What each symbol does to the nodes:
from | π ρ ω γ λ θ
z549 | z242 z261 z739 z381 z480 z608
z347 | z745 . z502 . z172 .
z506 | z711 z172 z819 . z745 .
z73 | z947 z137 z322 z680 z948 z64
z443 | . z48 z100 . z396 .
z14 | z801 . z945 . z12 z451
z59 | z322 z72 z332 z14 z325 z801
z579 | z819 . z526 . z502 .
z296 | z680 . z14 . z738 z361
z91 | z948 z453 z325 z738 z137 z589
z608 | z830 z381 z711 . z351 .
z592 | z626 z325 z982 z261 z322 z549
z686 | z693 z348 z680 z502 z434 z71
z323 | . z328 z396 . z319 .
z945 | z260 . z348 . z659 z347
z325 | z592 z928 z516 z12 z59 z261
z319 | . z711 z443 . z323 .
z696 | z351 z451 z745 . z381 .
z210 | . z64 z727 z610 z940 z286
z71 | z472 z502 z505 . z819 .
z947 | . z73 z391 z64 z786 z210
z496 | . z351 z323 . z830 .
z940 | . z205 z242 z511 z210 z100
z665 | z465 z332 z851 z260 z982 z514
z328 | z323 z745 z472 . z711 .
z100 | . z511 z830 . z286 .
z811 | z332 . z926 . z367 z945
z502 | z71 . z361 . z579 .
z926 | z458 . z865 . z335 z348
z367 | z516 . z335 . z811 z659
z391 | . z322 z465 z480 z626 z727
z610 | z286 z505 z351 . z511 .
z589 | z205 z738 z261 z526 z680 z522
z821 | . z982 z621 z739 z465 z640
z626 | . z592 z821 z549 z391 z242
z830 | . z608 z319 . z496 .
z315 | z151 z434 z205 z819 z693 z48
z151 | . z315 z940 z48 z923 z443
z985 | z548 z335 z91 z115 z458 z434
z719 | z381 . z172 . z451 .
z242 | . z549 z640 z608 z727 z830
z396 | . z472 z286 . z443 .
z348 | z686 . z296 . z115 z502
z738 | z589 . z12 . z296 z526
z819 | z48 z579 z522 . z71 .
z693 | z923 z686 z64 z71 z315 z472
z923 | . z693 z210 z472 z151 z396
z335 | z985 . z453 . z926 z115
z72 | z59 . z811 . z928 z14
z283 | z739 z659 z434 z172 z260 z506
z12 | z261 . z659 . z14 z719
z948 | z786 z91 z592 z589 z73 z205
z332 | z665 z811 z458 z945 z516 z260
z865 | z137 . z72 . z453 z296
z172 | z506 . z579 . z347 .
z514 | z246 z260 z693 z745 z739 z328
z640 | . z739 z151 z711 z246 z319
z851 | z188 z458 z73 z686 z548 z693
z739 | z640 z283 z315 z506 z514 z711
z453 | z91 . z928 . z865 z738
z48 | z443 z819 z511 . z472 .
z451 | z696 . z347 . z719 .
z434 | z315 z115 z589 z579 z686 z819
z727 | . z480 z246 z351 z242 z496
z188 | . z851 z947 z693 z621 z923
z680 | z64 z296 z801 z361 z589 z505
z472 | z396 z71 z610 . z48 .
z64 | z210 z680 z480 z505 z205 z610
z786 | . z948 z626 z205 z947 z940
z548 | z621 z985 z948 z434 z851 z315
z745 | z328 z347 z71 . z506 .
z522 | z511 z526 z381 . z505 .
z322 | z391 z59 z665 z801 z592 z480
z465 | . z665 z188 z514 z821 z246
z205 | z940 z589 z549 z522 z64 z511
z511 | z100 z522 z608 . z610 .
z115 | z434 . z738 . z348 z579
z505 | z610 z361 z696 . z522 .
z711 | z319 z506 z48 . z328 .
z137 | z73 z865 z59 z296 z91 z680
z480 | z727 z801 z514 z696 z549 z351
z458 | z851 z926 z137 z348 z985 z686
z351 | z496 z696 z328 . z608 .
z286 | . z610 z496 . z100 .
z246 | . z514 z923 z328 z640 z323
z982 | z821 z516 z548 z283 z665 z739
z261 | z549 z12 z283 z719 z801 z381
z260 | z514 z945 z686 z347 z283 z745
z361 | z505 . z451 . z526 .
z801 | z480 z14 z260 z451 z261 z696
z381 | z608 z719 z506 . z696 .
z621 | . z548 z786 z315 z188 z151
z526 | z522 . z719 . z361 .
z516 | z982 z367 z985 z659 z332 z283
z928 | z325 . z367 . z72 z12
z659 | z283 . z115 . z945 z172

In the rows, 137 means zero.

The rows follow the links: the fewer symbols apart two nodes are, the more alike their rows tend to be.

Each row is also shifted at random along 3 hidden directions that mean nothing.

Known rows, each with its node:
242;185;141;146;122;123;125;116;156;150;124;127;166;158;118;119;140;153;119;133;127;167;147;153;144;139;130;148;132;155;135;119;137;165;125;135;155;141;118;177;159;130;144;137;117;151;113;143;163;113;118;125;140;107;150;126;112: z73
213;156;145;144;119;149;115;110;146;143;140;144;144;158;141;120;140;143;105;126;132;164;131;136;156;147;132;159;148;167;120;131;137;153;149;133;142;147;116;156;151;119;138;102;110;158;111;148;146;144;120;121;122;125;161;113;140: z188
132;152;110;124;137;164;144;146;152;103;135;160;115;155;141;135;141;152;121;96;145;130;152;104;178;117;154;143;132;161;135;110;137;128;159;154;127;123;141;151;119;140;153;135;115;173;127;158;103;172;137;129;138;147;102;117;174: z323
155;139;136;142;150;93;164;118;164;167;118;122;125;139;94;99;125;129;139;159;148;129;143;179;138;136;121;162;116;131;170;130;119;163;132;162;137;121;120;137;143;100;145;132;151;153;160;135;146;128;141;105;152;129;129;174;108: z205
55;151;144;136;140;150;114;141;101;135;163;132;173;131;162;173;153;132;134;133;122;168;135;120;134;157;128;106;147;160;96;119;155;122;144;104;128;140;125;140;145;143;149;151;123;138;116;150;145;128;142;151;137;126;129;109;145: z332
147;116;145;152;139;118;128;129;133;173;131;118;160;130;129;130;140;124;133;159;130;158;107;172;117;163;107;155;153;134;123;148;128;154;135;127;133;150;115;108;150;110;126;133;164;126;129;106;157;113;133;122;123;154;157;148;140: z985
226;175;151;127;120;143;135;111;148;111;146;122;146;166;142;130;133;151;121;113;139;145;136;128;144;153;144;141;148;145;106;120;157;141;134;117;150;133;126;167;162;151;130;116;96;151;118;169;150;139;122;151;130;104;150;134;133: z391
67;123;156;156;140;136;119;124;111;165;149;118;116;132;153;150;130;136;125;161;156;158;104;153;128;169;127;135;142;144;127;151;147;147;160;122;127;153;134;138;165;98;102;91;139;131;147;145;127;150;130;113;129;146;147;148;158: z621
129;106;106;129;147;131;156;163;136;126;126;152;138;140;130;112;137;124;140;139;136;105;124;145;128;133;145;151;159;124;151;139;112;135;131;151;132;128;141;93;108;154;140;156;179;136;137;108;126;125;140;156;136;161;137;148;154: z172
107;141;144;143;143;93;169;110;120;145;142;95;120;169;111;85;116;142;100;140;165;135;112;171;152;153;140;161;148;146;135;115;129;151;161;124;146;111;109;135;156;115;114;103;144;165;144;149;155;138;131;117;124;126;129;164;147: z626
174;155;160;154;119;149;98;123;134;152;132;142;164;132;152;156;139;144;136;139;114;176;131;139;126;154;112;145;139;146;102;155;152;133;126;113;134;167;119;146;156;131;128;123;109;130;110;133;153;139;111;120;120;127;188;119;133: z851
118;127;137;133;133;132;137;157;134;155;118;141;127;138;135;114;131;119;165;164;131;111;132;165;104;135;140;158;147;87;170;178;122;149;124;157;165;147;153;122;123;149;113;137;168;93;150;105;132;124;137;158;136;148;158;155;119: z526
121;168;144;140;114;140;130;122;121;124;144;145;142;161;154;117;138;145;107;114;130;150;111;126;127;155;123;156;154;144;117;136;157;143;141;117;139;148;110;152;154;130;119;106;113;146;115;154;132;153;122;136;123;115;171;135;143: z465
72;103;121;156;158;135;142;154;145;161;122;146;119;112;122;143;133;131;142;153;142;125;142;154;148;124;124;141;126;128;164;141;111;127;145;160;127;133;150;120;112;118;137;152;175;134;153;101;121;142;139;116;140;181;109;142;166: z819
152;134;119;118;121;139;157;148;142;135;122;148;160;150;113;105;143;139;129;126;128;120;155;134;152;98;152;151;157;117;168;132;107;140;118;164;158;128;146;135;106;183;153;158;143;138;112;110;154;135;135;170;134;149;137;127;126: z451
160;147;134;138;151;110;165;113;156;154;133;122;107;154;101;94;128;138;123;150;167;117;126;157;158;140;145;165;126;147;166;123;113;164;155;163;131;122;127;142;146;105;129;101;140;172;158;151;126;144;141;103;144;131;121;159;121: z940
99;157;161;136;109;143;133;118;126;102;137;145;125;148;150;139;130;148;132;114;134;131;141;115;119;135;150;159;132;106;128;177;162;141;114;115;139;157;133;154;156;142;113;94;89;115;144;161;133;165;123;146;121;112;179;153;112: z727
181;136;155;130;129;134;144;129;155;89;148;126;103;136;150;152;114;140;146;121;150;121;129;130;112;159;147;139;127;117;120;165;176;131;132;115;139;143;141;140;157;136;102;110;123;121;171;170;112;153;133;139;138;117;149;178;134: z242
153;170;137;151;106;139;131;134;150;145;91;157;125;155;124;88;118;161;128;127;122;113;148;148;134;122;137;188;125;96;167;181;141;164;113;168;160;164;143;168;135;133;119;107;119;124;126;124;117;152;106;135;122;131;178;148;124: z286
167;140;106;125;134;158;146;166;159;108;127;165;155;142;131;136;144;156;138;102;118;132;167;111;161;106;135;141;126;153;144;120;134;126;135;156;129;131;140;128;100;163;176;182;142;162;110;125;129;137;143;142;143;147;122;112;156: z745
200;123;154;121;153;131;158;143;155;103;154;115;129;115;134;176;123;140;163;134;150;133;153;137;115;139;136;111;120;122;123;143;160;114;127;107;130;123;136;121;143;164;138;162;143;116;166;153;146;121;151;155;148;131;123;168;123: z261
159;97;136;128;164;146;119;148;135;152;161;146;131;117;153;171;157;101;145;168;138;146;113;135;126;139;151;119;151;151;146;137;120;124;151;146;120;142;146;106;129;140;143;143;158;124;155;134;146;128;156;143;151;161;119;126;131: z115
125;109;148;151;164;136;134;133;155;154;152;137;118;108;130;161;146;130;140;155;148;152;129;138;150;144;123;130;111;155;129;125;129;129;157;136;105;131;132;117;148;95;144;134;151;158;162;140;124;142;148;95;142;163;108;143;156: z315
131;165;112;138;138;142;152;145;155;160;112;148;151;138;110;123;145;149;135;137;133;125;186;136;175;95;152;129;117;137;176;120;114;147;130;177;149;127;157;161;109;137;174;167;138;159;121;113;138;135;131;136;153;148;99;121;129: z505
163;134;117;132;141;125;160;148;154;103;120;144;109;155;126;93;114;147;129;109;148;115;126;138;145;146;131;174;137;127;142;124;136;139;151;154;129;132;127;120;127;126;121;118;152;162;142;131;107;153;134;120;121;147;137;165;173: z319
47;124;131;161;127;141;118;154;133;161;106;168;156;130;125;119;148;147;136;142;111;130;144;147;143;111;121;164;131;99;154;180;116;144;105;161;139;161;149;131;116;134;135;134;137;124;124;91;133;153;124;125;121;172;177;139;143: z71
160;139;145;147;126;151;112;133;156;159;133;167;169;125;137;135;158;133;142;146;104;162;146;128;143;115;118;144;135;145;135;151;116;135;117;149;118;151;123;141;126;131;164;145;127;150;115;119;153;143;131;120;141;145;166;115;113: z686
144;157;141;153;142;115;140;115;128;163;137;110;118;150;131;120;126;131;122;154;155;142;116;165;133;171;140;159;136;146;142;126;139;151;156;132;149;131;128;157;163;108;106;101;132;131;147;146;146;136;125;122;134;119;148;153;131: z786
67;147;152;143;141;173;117;123;131;145;160;153;108;128;166;170;162;136;124;136;142;154;147;96;173;118;150;126;116;170;141;131;142;127;169;140;122;140;155;160;143;112;139;102;96;157;139;171;114;174;140;101;148;141;116;108;141: z923
75;113;118;136;150;139;153;166;140;125;124;149;124;123;127;145;124;139;151;120;142;122;145;133;143;136;127;132;124;130;139;126;134;125;143;145;128;127;142;113;112;132;136;174;173;140;152;121;114;144;148;137;144;160;111;149;172: z506
138;146;133;139;129;172;112;142;149;139;122;165;123;133;164;155;137;146;131;119;139;140;148;111;162;120;142;142;124;135;147;156;139;129;145;151;133;157;157;161;130;131;126;109;114;145;137;149;99;172;123;124;132;153;137;129;160: z396
117;149;138;131;128;159;128;134;139;95;142;163;148;136;158;164;142;146;141;106;129;151;145;96;139;136;126;134;119;152;107;135;158;119;119;126;105;147;123;143;142;137;164;145;123;151;129;165;128;149;135;124;145;118;152;128;129: z514
139;142;147;150;141;103;160;124;133;129;145;86;144;148;117;122;117;149;125;143;160;144;127;165;124;161;126;139;143;135;113;117;151;143;140;113;142;116;123;136;164;136;128;134;139;146;141;138;159;121;133;140;130;124;136;164;137: z592
136;111;128;129;147;128;152;148;118;148;160;124;150;147;141;126;145;106;130;154;150;147;104;148;125;157;133;129;168;159;122;109;123;137;160;124;133;122;121;99;141;149;139;155;176;140;134;135;155;103;149;145;130;131;129;128;150: z367

Start, symbols taken left to right, then the node you end at.
Answer with the node's name.
185;143;124;127;132;176;125;167;147;138;131;157;143;125;163;166;151;131;156;134;131;130;166;111;150;111;164;110;133;138;160;149;135;126;146;153;160;148;171;154;109;176;151;159;132;114;132;131;124;130;145;167;154;146;117;112;125
π π ω λ: z608
41;137;137;128;135;149;132;137;118;118;150;159;153;130;150;154;151;132;142;125;116;151;147;106;133;131;124;139;136;145;117;136;143;122;119;129;118;138;125;126;131;143;168;161;131;139;126;138;144;153;141;138;142;133;148;123;121
π ω π: z923
114;146;126;127;137;143;136;134;108;142;156;139;168;156;133;116;160;125;121;141;129;144;119;125;148;142;145;132;176;175;129;111;109;145;147;137;140;123;115;122;126;162;155;149;150;157;102;130;171;119;145;150;131;130;137;102;138
θ π π: z514
157;174;148;140;137;140;134;116;154;152;137;139;140;126;128;149;135;140;142;143;128;144;178;128;150;119;143;133;105;154;149;134;140;149;125;149;143;135;139;179;148;134;169;144;101;149;138;152;146;140;133;124;150;117;130;126;98
λ ρ: z589
198;167;150;141;123;148;125;118;158;134;129;154;115;137;161;149;137;143;140;127;131;143;147;112;140;131;155;148;117;143;147;157;159;146;130;143;145;159;146;172;153;124;133;104;87;127;145;171;120;161;128;130;137;117;163;135;103
θ ω ρ λ: z608
145;139;131;154;137;112;149;147;153;157;90;125;116;134;107;108;105;144;145;152;146;110;150;173;134;136;132;165;120;104;163;152;129;153;131;171;153;144;146;143;131;109;132;133;154;135;159;112;115;139;127;124;134;150;134;169;137
λ ω: z351
130;141;148;155;129;137;113;129;128;169;142;134;179;141;143;139;160;137;125;155;119;172;133;143;141;129;122;142;150;159;127;138;126;147;125;131;133;156;115;135;143;125;148;136;133;144;111;119;175;123;129;125;129;141;164;115;134
γ ω ω: z14
115;126;134;116;134;167;123;151;120;114;165;166;144;131;171;163;165;127;144;140;125;140;134;101;133;128;151;114;153;153;126;134;134;113;132;132;129;139;135;116;124;172;159;159;139;129;130;149;139;143;155;162;143;126;137;113;124
θ ω: z502
103;173;137;148;133;124;144;104;118;175;138;117;138;172;109;89;149;144;101;147;158;149;135;153;170;134;146;143;145;171;157;100;118;166;157;149;151;114;126;166;153;110;142;107;113;181;122;148;159;141;121;114;133;121;125;124;128
λ θ ω ρ: z549
170;127;113;116;134;181;130;166;141;103;149;172;151;131;166;166;152;133;145;112;124;129;151;97;141;118;151;111;141;146;133;136;142;109;145;141;137;137;162;133;107;173;158;170;136;126;126;134;120;135;147;168;148;143;118;104;150
π ρ: z347
149;148;147;126;123;134;150;127;139;114;140;137;161;138;130;139;142;153;144;124;121;131;169;128;137;114;143;133;132;132;129;146;139;127;99;126;137;125;130;150;137;170;162;157;114;134;125;142;163;128;137;161;138;124;153;142;98
ω θ: z745
215;115;141;134;138;146;111;148;133;143;153;135;143;123;166;163;151;113;152;166;129;158;106;148;113;167;133;126;163;140;120;152;143;129;144;117;136;154;140;117;152;148;115;143;153;107;137;126;149;111;139;156;141;143;151;125;137
ω ω: z928
164;130;111;144;145;107;167;150;167;111;105;154;131;150;104;90;117;154;139;106;134;114;127;155;140;140;110;177;133;113;142;135;129;151;125;161;126;129;116;105;116;121;143;149;163;157;131;122;115;143;134;119;125;157;142;172;168
ρ π π ω: z443
174;129;152;110;128;164;135;143;128;111;162;143;154;124;166;171;157;127;155;138;126;135;151;101;129;114;168;100;152;140;133;147;141;114;121;119;147;143;153;141;125;192;147;157;117;114;136;152;156;127;154;183;147;126;133;121;106
π π γ: z696
180;125;136;115;151;117;147;136;141;157;142;140;137;136;119;128;145;107;159;177;135;122;125;156;117;136;151;132;149;136;165;136;119;149;131;152;148;130;142;118;130;144;141;149;163;128;156;129;154;105;157;153;157;139;124;137;107
θ λ π ρ: z361
